Questions about the table below.
1) Read off the largest entry in the first column.
2) Read off the entry in the top-right corner.
3) Read off the first entry in reading order.
4) Read off the top entry of the column that holds the largest entry.
5) Read off the entry directly below 138.
6) Read off the last entry, reading row by row.
7) Read off the entry directly below the largest entry.
[[125 106 102  98 132 137 132 129]
 [132 103 154 151 127 154 135 134]
 [143 116 127 113 144 137 144 115]
 [119 156 113 124 115 142 111 140]
 [121 144 125 138 124 104 142 118]
 [ 98 110 126 105 120 109 113 128]]
1) 143
2) 129
3) 125
4) 106
5) 105
6) 128
7) 144

grid =
[[152 130 134 134 116 126 120 121 150 124]
 [128 128 132 135 118 130 121 127 123 133]
 [121 128 128 125 121 122 123 121 142 130]
 [141 131 130 127 128 125 130 127 147 120]]
Rows and columns are numbered from 1.
The entry in the bottom-right corner is 120
The entry in row 1 and column 1: 152
Read off the entry just right of the smallest entry.
Answer: 126
Read off the entry in row 2 and column 1.
Answer: 128
Read off the entry in row 1 and column 2.
Answer: 130
The entry at row 3, column 3: 128
Read off the entry just left of 150.
Answer: 121
The entry directly below 122: 125
The entry in row 3 and column 2 -> 128
The entry directly below 118 -> 121
The entry at row 3, column 1 is 121
The bottom-left entry is 141
The entry directly below 150: 123
Read off the top-right entry.
Answer: 124

Read these off the table that follows. Indices start at 1.
1) Read off the entry in the top-left corner.
2) Read off the entry in row 2 and column 3.
3) Read off the entry directly above 147.
4) Read off the entry in row 1 and column 3.
5) Read off the entry directly above 128.
[[124 103 134 121]
 [138 131 124 152]
 [147 133 111 128]]
1) 124
2) 124
3) 138
4) 134
5) 152

W =
[[116 133 139 139 132 114 107 123 142 136]
 [137 128 113 122 121 123 110 127 141 146]
 [129 131 125 143 134 129 132 120 132 143]
 [124 111 116 118 130 130 142 132 116 144]
 [135 137 133 138 126 125 119 116 131 113]]
Counting starts at 1.
The bottom entry of the column that holds the largest entry: 113
The entry in the top-left corner: 116
The top-right entry: 136
The entry just left of 136: 142
The entry in row 1 and column 3: 139
The entry directly below 128: 131
The entry at row 3, column 1 is 129
The smallest entry: 107
The entry just right of the smallest entry: 123
The entry in row 2 and column 1 -> 137
The entry just left of 138: 133
Which number is the entry at row 1, column 2?
Answer: 133
Which number is the bottom-left entry?
Answer: 135
